Below is a small trained network, with its code and all its weights. Each question gives an input and a class and asks what happens when units are switched off, that is, made to give their printed mean instead of their output.

import numpy as np


def w(rows, s, z=0):
    codes = np.array(rows[::2]) - 128.0
    scale = np.full(codes.shape[1], s)
    scale[-1] = z or s
    return codes * scale


def norm(h):
    return h / np.sqrt((h * h).mean(-1, keepdims=True) + 1e-5)


def f(y):
    return np.maximum(y, 0)


def log_softmax(a):
    a = a - a.max(-1, keepdims=True)
    return a - np.log(np.exp(a).sum(-1, keepdims=True))


def net(x, mask):
    res = np.array(x, float).reshape(1, 4) / 4 @ E
    u = 0
    for l in range(3):
        y = f(norm(res) @ A[l][:, :-1].T + A[l][:, -1])
        res = res + np.where(mask[u : u + 6], y, B[l][:, -1]) @ B[l][:, :-1]
        u += 6
    return log_softmax(norm(res)[-1] @ U[:, :-1].T + U[:, -1])


A, B = {}, {}
E = w([
[117,108,68,192,102,91,223,56,173,153],'x0',
[249,37,139,60,245,144,139,141,236,67],'x1',
[69,65,55,151,61,34,116,139,183,22],'x2',
[150,169,128,140,179,72,4,182,67,239],'x3',
],0.0035)
A[0] = w([
[139,118,126,146,107,76,116,131,154,147,170],'L0N1',
[160,98,147,114,137,135,169,108,165,71,102],'L0N2',
[130,118,98,120,96,115,143,125,148,2,63],'L0N3',
[139,157,152,102,139,148,34,132,98,158,5],'L0N4',
[105,151,131,124,119,113,53,148,120,99,76],'L0N5',
[147,113,154,116,152,110,95,150,123,123,110],'L0N6',
],0.0094,0.0023)
B[0] = w([
[67,133,69,108,146,135,91,77,117,103,171],'L0N1',
[156,121,99,132,163,123,173,206,137,66,237],'L0N2',
[37,50,234,132,109,148,107,131,166,165,254],'L0N3',
[84,131,133,241,224,111,151,254,75,143,244],'L0N4',
[196,76,145,73,43,153,83,75,51,133,197],'L0N5',
[127,193,122,105,110,91,98,31,196,172,189],'L0N6',
],0.0065,0.0062)
A[1] = w([
[148,92,103,113,77,146,196,132,146,24,11],'L1N1',
[251,137,68,59,180,173,171,120,133,71,4],'L1N2',
[109,123,151,127,196,155,193,134,254,79,136],'L1N3',
[170,151,143,130,169,155,144,198,165,146,105],'L1N4',
[77,161,116,164,38,163,187,62,121,133,82],'L1N5',
[120,172,206,135,116,164,177,129,132,177,194],'L1N6',
],0.009,0.0012)
B[1] = w([
[119,107,142,166,208,110,96,150,158,254,198],'L1N1',
[166,160,106,87,117,187,84,66,83,23,176],'L1N2',
[136,113,88,161,126,205,219,67,126,62,254],'L1N3',
[81,118,109,106,53,120,87,116,60,96,200],'L1N4',
[192,171,142,75,129,68,168,142,114,102,195],'L1N5',
[215,112,142,127,122,116,137,161,122,141,185],'L1N6',
],0.0086,0.0091)
A[2] = w([
[102,224,101,93,113,93,80,100,119,105,175],'L2N1',
[123,109,22,201,105,172,73,122,133,136,22],'L2N2',
[140,75,87,114,174,114,34,67,169,182,48],'L2N3',
[96,60,130,191,174,149,222,161,248,164,8],'L2N4',
[79,41,189,116,111,143,63,151,203,112,38],'L2N5',
[161,149,60,107,137,2,137,130,122,88,97],'L2N6',
],0.0096,0.0015)
B[2] = w([
[110,63,105,173,148,141,138,143,137,165,181],'L2N1',
[191,175,167,87,167,185,108,156,174,106,165],'L2N2',
[122,187,181,119,74,189,135,153,205,136,157],'L2N3',
[139,15,189,254,182,127,219,119,124,217,255],'L2N4',
[63,138,165,10,184,89,161,150,119,39,187],'L2N5',
[94,148,78,142,125,120,107,85,185,131,191],'L2N6',
],0.0098,0.0079)
U = w([
[45,122,200,8,108,99,120,133,144,54,99],'0',
[60,161,20,165,100,41,135,48,191,157,130],'1',
[113,210,132,125,124,201,47,140,234,156,112],'2',
[101,72,118,93,16,94,86,90,95,117,2],'3',
[240,223,130,96,73,36,220,106,120,141,62],'4',
[202,141,77,104,130,235,137,42,94,15,155],'5',
[151,166,142,181,144,145,64,208,2,189,189],'6',
[106,28,185,189,178,144,246,90,153,131,181],'7',
],0.0085,0.0029)

Each question gives the input, the list of numbers given to net, and the class t.
The units are the neurons (one row each of A and B). Each row of codes is followed by its name. A weight is (code - 128) times the scale printed after its matrix; where a second scale follows, it is the last column's (A, B and U).
mask holds one flag per neuron, layer by layer. A switched-off neuron (its flag False) gives its mean, the last column of its row in B, instead of its output. The means were averaged over made-up inputs and are rounded, as every weight is.
A unit's drop is (log p(t) with every unit on - log p(t) with that unit switched off) / (log p(t) with every unit on - log p(t) with every unit switched off).
The circuit of an input: a set's keep is (log p(t) with only the set's units on - log p(t) with every unit switched off) / (log p(t) with every unit on - log p(t) with every unit switched off). Starting from the 12 units with the biggest drops (on a tie, the unit counted first), units are removed one at a time, each time the one whose removal leaves the highest keep (on an exact tie, the one counted first), for as long as the keep stays at least 0.8.
units of the circuit, in order: the units of the circuit, biggest drop first
unit that matters most: the unit with the biggest drop
top k neurons: the k neurons with the biggest drops, biggest first
k most important neurons of layer l: the k neurons of layer l with the biggest drops, biggest first
input [-7,6,-3,2], class 6: top 4 neurons => (L0N4; L0N3; L1N3; L0N2)
input [4,7,-7,6], class 5: units of the circuit, in order => (L0N3; L1N2)
input [8,-8,1,2], class 1: unit that matters most => L2N6
input [8,4,-5,-5], class 5: top 3 neurons => (L1N2; L0N3; L0N4)
input [-2,-6,0,-7], class 4: top 2 neurons => (L1N5; L0N2)
input [3,3,8,4], class 0: units of the circuit, in order => (L2N5; L0N3)
input [8,1,6,6], class 1: top 3 neurons => (L2N6; L0N4; L1N1)
input [-1,6,-1,5], class 2: 3 most important neurons of layer 0 => (L0N6; L0N2; L0N3)
input [-3,-1,2,4], class 6: top 2 neurons => (L0N4; L1N3)
input [-8,4,3,-1], class 0: top 3 neurons => (L0N5; L2N5; L1N1)
input [-4,6,-4,3], class 6: top 2 neurons => (L0N4; L0N2)
input [-5,7,-3,3], class 5: top 2 neurons => (L2N4; L0N3)
input [4,6,-4,8], class 2: 2 most important neurons of layer 2 => (L2N3; L2N4)
input [-7,-8,3,0], class 6: unit that matters most => L1N3
input [-1,-5,8,0], class 0: 2 most important neurons of layer 2 => (L2N5; L2N4)
input [-6,-4,-1,-6], class 0: top 3 neurons => (L2N4; L1N3; L0N3)
input [0,8,3,7], class 2: top 2 neurons => (L0N6; L2N3)
input [1,-8,-2,3], class 6: 2 most important neurons of layer 0 => (L0N6; L0N4)
input [-1,-5,6,5], class 2: 3 most important neurons of layer 1 => (L1N3; L1N4; L1N5)
input [6,-6,2,-1], class 1: unit that matters most => L2N6
